Below is a small trained network, with its code and all its weights. Each question gives an input and a class and asks what happens when units are switched off, that is, made to give their printed mean instead of their output.

import numpy as np


def w(rows, s, z=0):
    codes = np.array(rows[::2]) - 128.0
    scale = np.full(codes.shape[1], s)
    scale[-1] = z or s
    return codes * scale


def norm(h):
    return h / np.sqrt((h * h).mean(-1, keepdims=True) + 1e-5)


def f(y):
    return y / 2 * (1 + np.tanh(0.7978845608 * (y + 0.044715 * y**3)))


def log_softmax(a):
    a = a - a.max(-1, keepdims=True)
    return a - np.log(np.exp(a).sum(-1, keepdims=True))


def net(x, mask):
    res = np.array(x, float).reshape(1, 4) / 4 @ E
    u = 0
    for l in range(2):
        y = f(norm(res) @ A[l][:, :-1].T + A[l][:, -1])
        res = res + np.where(mask[u : u + 15], y, B[l][:, -1]) @ B[l][:, :-1]
        u += 15
    return log_softmax(norm(res)[-1] @ U[:, :-1].T + U[:, -1])


A, B = {}, {}
E = w([
[91,184,132,46,114,71,100],'x0',
[222,200,172,92,60,193,121],'x1',
[181,134,165,180,86,32,137],'x2',
[118,71,248,99,195,130,126],'x3',
],0.013)
A[0] = w([
[32,87,62,97,179,182,124,84],'0.n0',
[102,126,93,100,129,189,127,45],'0.n1',
[122,109,133,164,130,55,132,134],'0.n2',
[120,150,46,142,120,119,132,25],'0.n3',
[128,109,128,199,122,17,128,65],'0.n4',
[55,140,101,55,145,33,117,76],'0.n5',
[98,142,114,90,129,92,119,26],'0.n6',
[140,105,96,179,125,171,132,41],'0.n7',
[71,63,196,123,181,92,134,91],'0.n8',
[103,142,109,83,124,105,140,65],'0.n9',
[148,155,133,111,117,184,128,70],'0.n10',
[35,66,57,153,177,90,130,2],'0.n11',
[92,129,2,169,123,90,128,85],'0.n12',
[95,86,171,118,171,131,123,90],'0.n13',
[112,45,102,250,164,158,136,89],'0.n14',
],0.034,0.0074)
B[0] = w([
[166,115,121,194,194,57,175,249],'0.n0',
[162,116,150,144,142,80,148,180],'0.n1',
[131,111,57,164,155,119,155,197],'0.n2',
[112,71,178,133,110,149,103,189],'0.n3',
[186,116,141,166,185,54,151,228],'0.n4',
[78,216,160,63,149,132,150,227],'0.n5',
[115,170,165,102,139,137,129,158],'0.n6',
[106,154,167,82,140,108,129,169],'0.n7',
[91,78,152,167,78,152,81,234],'0.n8',
[125,162,166,102,137,132,133,158],'0.n9',
[123,149,65,127,108,119,92,179],'0.n10',
[157,126,3,94,124,174,88,252],'0.n11',
[81,76,166,184,67,161,88,246],'0.n12',
[115,93,177,144,104,141,108,194],'0.n13',
[82,223,171,61,145,135,147,242],'0.n14',
],0.062,0.023)
A[1] = w([
[184,125,119,154,164,108,188,42],'1.n0',
[114,100,137,121,131,124,105,67],'1.n1',
[221,198,179,121,64,157,107,140],'1.n2',
[102,71,170,159,80,160,103,27],'1.n3',
[166,127,71,92,81,152,132,84],'1.n4',
[175,119,2,96,107,175,104,163],'1.n5',
[132,214,162,69,168,148,181,20],'1.n6',
[102,202,161,9,117,152,175,3],'1.n7',
[126,116,151,124,106,133,130,70],'1.n8',
[219,87,108,165,188,58,184,15],'1.n9',
[138,148,136,120,171,97,93,146],'1.n10',
[98,143,152,124,133,140,102,184],'1.n11',
[144,120,61,86,99,112,117,142],'1.n12',
[171,113,113,159,170,79,163,137],'1.n13',
[118,47,167,150,55,181,101,103],'1.n14',
],0.037,0.006)
B[1] = w([
[170,139,121,176,126,121,144,187],'1.n0',
[123,112,130,134,124,152,164,154],'1.n1',
[112,83,161,150,253,187,142,172],'1.n2',
[102,71,135,137,66,157,131,234],'1.n3',
[98,130,73,131,161,114,84,154],'1.n4',
[118,171,55,133,115,155,131,205],'1.n5',
[94,177,136,57,98,129,113,213],'1.n6',
[130,200,160,61,110,133,138,227],'1.n7',
[119,121,130,153,143,136,107,145],'1.n8',
[222,153,149,171,123,99,137,252],'1.n9',
[167,116,156,122,114,167,157,212],'1.n10',
[169,92,138,93,121,135,138,217],'1.n11',
[120,140,75,141,139,157,134,169],'1.n12',
[181,124,124,145,109,106,144,223],'1.n13',
[104,45,138,121,71,141,118,245],'1.n14',
],0.07,0.02)
U = w([
[84,19,166,148,60,196,104,142],'0',
[107,204,188,41,142,162,143,143],'1',
[221,136,125,218,155,84,170,146],'2',
[79,132,8,157,188,213,107,101],'3',
[123,146,112,130,71,160,120,246],'4',
[60,123,93,121,127,2,77,24],'5',
[60,123,94,123,123,19,90,50],'6',
],0.016,0.014)

Each question gives the input, the list of numbers given to net, and the class t.
The units are the neurons (one row each of A and B). Each row of codes is followed by its name. A weight is (code - 128) times the scale printed after its matrix; where a second scale follows, it is the last column's (A, B and U).
mask holds one flag per neuron, layer by layer. A switched-off neuron (its flag False) gives its mean, the last column of its row in B, instead of its output. The means were averaged over made-up inputs and are rounded, as every weight is.
A unit's drop is (log p(t) with every unit on - log p(t) with that unit switched off) / (log p(t) with every unit on - log p(t) with every unit switched off).
The circuit of an input: a set's keep is (log p(t) with only the set's units on - log p(t) with every unit switched off) / (log p(t) with every unit on - log p(t) with every unit switched off). Starting from the 12 units with the biggest drops (on a tie, the unit counted first), units are removed one at a time, each time the one whose removal leaves the highest keep (on an exact tie, the one counted first), for as long as the keep stays at least 0.8.
circuit, biggest first: the units of the circuit, biggest drop first
most important unit: the unit with the biggest drop
k most important neurons: the k neurons with the biggest drops, biggest first
k most important neurons of layer l: the k neurons of layer l with the biggest drops, biggest first
input [6,5,7,-3], class 2: 3 most important neurons of layer 0 => [0.n14, 0.n5, 0.n12]
input [8,1,4,-7], class 1: circuit, biggest first => [0.n5]
input [8,5,7,7], class 1: circuit, biggest first => [0.n12, 0.n0]
input [-8,5,-5,-7], class 1: 3 most important neurons => [0.n7, 0.n8, 0.n13]
input [-6,5,-6,-2], class 1: 4 most important neurons => [0.n7, 0.n4, 0.n2, 0.n0]
input [8,6,-7,0], class 1: 2 most important neurons of layer 0 => [0.n4, 0.n11]
input [4,8,2,-8], class 0: 4 most important neurons of layer 0 => [0.n0, 0.n14, 0.n11, 0.n5]
input [5,-8,7,-8], class 0: 3 most important neurons => [0.n12, 0.n0, 0.n3]
input [8,-8,6,-8], class 0: 4 most important neurons of layer 0 => [0.n12, 0.n14, 0.n3, 0.n0]
input [2,8,6,-3], class 3: 3 most important neurons => [0.n0, 0.n4, 0.n14]
input [-6,0,8,0], class 2: 2 most important neurons of layer 0 => [0.n4, 0.n5]
input [3,4,2,-1], class 3: 2 most important neurons => [0.n0, 0.n4]
input [-6,-8,-4,2], class 3: 2 most important neurons => [0.n11, 0.n5]
input [3,6,-2,-7], class 0: most important unit => 0.n11
input [1,7,0,-7], class 0: 4 most important neurons => [0.n11, 0.n0, 0.n14, 0.n3]
input [-6,6,-5,-1], class 1: 3 most important neurons of layer 0 => [0.n0, 0.n7, 0.n12]
input [-7,-2,6,-2], class 1: 2 most important neurons => [0.n14, 0.n0]
input [-6,8,-1,-4], class 3: 4 most important neurons => [0.n0, 0.n10, 0.n14, 0.n4]
input [4,0,-5,2], class 2: 3 most important neurons => [0.n0, 0.n14, 0.n1]
input [0,-3,-7,1], class 2: circuit, biggest first => [0.n0]
input [-6,-3,8,1], class 2: 3 most important neurons => [0.n4, 0.n2, 0.n5]
input [-6,-3,-7,1], class 2: 4 most important neurons => [0.n0, 0.n5, 0.n1, 1.n9]
input [-3,7,2,5], class 3: 4 most important neurons of layer 0 => [0.n0, 0.n4, 0.n14, 0.n12]
